[[129 125 128 126 125 126 127 125 125 130 132 132 124 124 125]
 [123 126 123 123 127 134 132 130 131 118 126 121 133 135 125]
 [121 131 128 134 134 112 110 123 132 118 100 112 130 121 140]]
|
[[121 131 128 134 134 112 110 123 132 118 100 112 130 121 140]
 [129 125 128 126 125 126 127 125 125 130 132 132 124 124 125]
 [123 126 123 123 127 134 132 130 131 118 126 121 133 135 125]]

[[124 129 137 135 122 124]
 [134 129 137 129 132 128]
 [133 130 127 126 123 123]
 [128 126 127 122 130 129]
 [126 129 129 120 132 128]
 [122 124 136 128 128 131]
 [124 130 123 129 123 126]
 [133 128 142 133 131 127]
 [137 129 140 113 135 133]
 [133 126 130 125 119 128]
 [128 134  98 120 136 130]
 [130 126 126 118 124 128]]
|
[[130 126 126 118 124 128]
 [124 129 137 135 122 124]
 [134 129 137 129 132 128]
 [133 130 127 126 123 123]
 [128 126 127 122 130 129]
 [126 129 129 120 132 128]
 [122 124 136 128 128 131]
 [124 130 123 129 123 126]
 [133 128 142 133 131 127]
 [137 129 140 113 135 133]
 [133 126 130 125 119 128]
 [128 134  98 120 136 130]]

[[140 122 127 114 137 122 113 110 124 111]
 [131 150 135 125 145 116 121 129 144 136]
 [138 134 127 119 136 132 147 113 114 144]
 [147 147 125 121 134 130 135 118 144 118]
 [127 157 127 131 124 141 126 122 120 113]
 [132 151 114 118 123 143 124 126 112 132]
 [130 146 131 127 151 118 116 132 140 138]]
|
[[130 146 131 127 151 118 116 132 140 138]
 [140 122 127 114 137 122 113 110 124 111]
 [131 150 135 125 145 116 121 129 144 136]
 [138 134 127 119 136 132 147 113 114 144]
 [147 147 125 121 134 130 135 118 144 118]
 [127 157 127 131 124 141 126 122 120 113]
 [132 151 114 118 123 143 124 126 112 132]]

[[126 137 129 107 112 142]
 [132 137 134 133 144 136]
 [122 124 118 109 112 133]
 [117 126 139 138 145 140]
 [115 107 101 101 118 146]]
|
[[115 107 101 101 118 146]
 [126 137 129 107 112 142]
 [132 137 134 133 144 136]
 [122 124 118 109 112 133]
 [117 126 139 138 145 140]]

[[118 129 114 134 120 131 129 119 128 125]
 [122 153 148 128 137 122 144 118 122 121]
 [114 125 146 138 105 147 101 115 123 123]
 [124 122 125 133 121 151 127 157 119 129]]
|
[[124 122 125 133 121 151 127 157 119 129]
 [118 129 114 134 120 131 129 119 128 125]
 [122 153 148 128 137 122 144 118 122 121]
 [114 125 146 138 105 147 101 115 123 123]]

[[129 127 128 132 127 128 129 116 139 129 124]
 [115 132 134 139 120 130 133 129 109 129 124]
 [146 129 117 123 139 129 127 136 121 130 127]
 [125 127 118 120 131 131 124 130 155 129 128]
 [154 133 125 117 143 128 120 121 130 125 128]
 [119 124 141 145 118 127 142 123 128 126 139]
 [129 125 108 111 136 134 113 127 147 132 126]]
|
[[129 125 108 111 136 134 113 127 147 132 126]
 [129 127 128 132 127 128 129 116 139 129 124]
 [115 132 134 139 120 130 133 129 109 129 124]
 [146 129 117 123 139 129 127 136 121 130 127]
 [125 127 118 120 131 131 124 130 155 129 128]
 [154 133 125 117 143 128 120 121 130 125 128]
 [119 124 141 145 118 127 142 123 128 126 139]]

[[127 128 132 128 121 125 130 128 133 128 124 125]
 [140 127 127 129 158 128 127 131 123 126 126 127]]
|
[[140 127 127 129 158 128 127 131 123 126 126 127]
 [127 128 132 128 121 125 130 128 133 128 124 125]]

[[128 130 130 129 127 130 125 125 133 124 133 137 125 123 120 126]
 [128 129 116 131 150 125 133 125 127 128 125 126 126 133 136 134]
 [130 121 130 124 134 125 123 120 132 126 127 121 124 143 140 128]
 [132 128 145 127 124 125 137 125 129 128 126 134 130 141 130 133]
 [129 128 118 126 150 129 131 130 129 126 130 128 129 129 125 133]]
|
[[129 128 118 126 150 129 131 130 129 126 130 128 129 129 125 133]
 [128 130 130 129 127 130 125 125 133 124 133 137 125 123 120 126]
 [128 129 116 131 150 125 133 125 127 128 125 126 126 133 136 134]
 [130 121 130 124 134 125 123 120 132 126 127 121 124 143 140 128]
 [132 128 145 127 124 125 137 125 129 128 126 134 130 141 130 133]]

[[124 139 123 123]
 [126 129 128 124]
 [126 130 130 126]
 [128 124 127 128]
 [139 115 147 149]
 [137 124 148 131]
 [129 124 129 131]
 [136 124 129 137]]
|
[[136 124 129 137]
 [124 139 123 123]
 [126 129 128 124]
 [126 130 130 126]
 [128 124 127 128]
 [139 115 147 149]
 [137 124 148 131]
 [129 124 129 131]]
---
[[111 115 127 147]
 [111 111 127 147]
 [111 115 127 147]
 [111 115 127 147]
 [115 115 124 150]
 [103 106 127 136]]
|
[[147 147 147 147 150 136]
 [127 127 127 127 124 127]
 [115 111 115 115 115 106]
 [111 111 111 111 115 103]]

[[124 114]
 [125 119]
 [136 134]
 [133 124]
 [115 102]
 [132 102]
 [114 115]
 [130 103]
 [137 140]
 [117 104]]
|
[[114 119 134 124 102 102 115 103 140 104]
 [124 125 136 133 115 132 114 130 137 117]]

[[120 150 137 134 140 124 123]
 [123 132 132 135 141 120 118]]
|
[[123 118]
 [124 120]
 [140 141]
 [134 135]
 [137 132]
 [150 132]
 [120 123]]

[[131 129 115 132 135 142 120 129]
 [131 154 126 144 153 117 128 136]
 [133 142 136 130 143 125 113 122]
 [121 134 130 121 141 122 132 132]
 [125 132 140 124 137 136 125 118]
 [134 130 127 139 131 124 114 121]
 [132 128 139 124 123 131 139 132]]
|
[[129 136 122 132 118 121 132]
 [120 128 113 132 125 114 139]
 [142 117 125 122 136 124 131]
 [135 153 143 141 137 131 123]
 [132 144 130 121 124 139 124]
 [115 126 136 130 140 127 139]
 [129 154 142 134 132 130 128]
 [131 131 133 121 125 134 132]]

[[145 133 123 110 127 126 114 128 126 138 138 136 119 140]
 [146 145 109 130 122 125 101 135 124 113 120 125 119 131]
 [133 126 137 119 133 121 131 125 124 128 131 123 134 126]
 [133 115 137 128 138 136 129 123 129 134 130 134 124 123]
 [116 137 135 112 115 120 139 137 127 143 135 131 126 142]
 [143 150 131 118 125 101 122 137 121 117 126 111 138 131]]
|
[[140 131 126 123 142 131]
 [119 119 134 124 126 138]
 [136 125 123 134 131 111]
 [138 120 131 130 135 126]
 [138 113 128 134 143 117]
 [126 124 124 129 127 121]
 [128 135 125 123 137 137]
 [114 101 131 129 139 122]
 [126 125 121 136 120 101]
 [127 122 133 138 115 125]
 [110 130 119 128 112 118]
 [123 109 137 137 135 131]
 [133 145 126 115 137 150]
 [145 146 133 133 116 143]]

[[130 129]
 [131 121]
 [122 153]
 [139 138]
 [127 114]
 [118 125]
 [122 131]]
|
[[129 121 153 138 114 125 131]
 [130 131 122 139 127 118 122]]

[[139 129 146 143 141 112 140 118 114 118 138 119 126]
 [117 121 121 110 132 120 134 123 128 124 131 131 133]
 [111 133 122 118 125 129 103 128 133 141 126 132 119]
 [131 121 128 122 123 126 133 133 139 127 111 129 125]
 [124 125 138 122 136 111 132 129 120 123 124 128 121]
 [124 131 128 131 136 120 123 116 126 133 138 123 132]
 [138 131 150 138 135 120 129 126 129 123 113 120 113]]
|
[[126 133 119 125 121 132 113]
 [119 131 132 129 128 123 120]
 [138 131 126 111 124 138 113]
 [118 124 141 127 123 133 123]
 [114 128 133 139 120 126 129]
 [118 123 128 133 129 116 126]
 [140 134 103 133 132 123 129]
 [112 120 129 126 111 120 120]
 [141 132 125 123 136 136 135]
 [143 110 118 122 122 131 138]
 [146 121 122 128 138 128 150]
 [129 121 133 121 125 131 131]
 [139 117 111 131 124 124 138]]

[[114 113 123 121 129 126 135 123 129 130]
 [140 107 126 125 128 128 124 137 129 128]]
|
[[130 128]
 [129 129]
 [123 137]
 [135 124]
 [126 128]
 [129 128]
 [121 125]
 [123 126]
 [113 107]
 [114 140]]
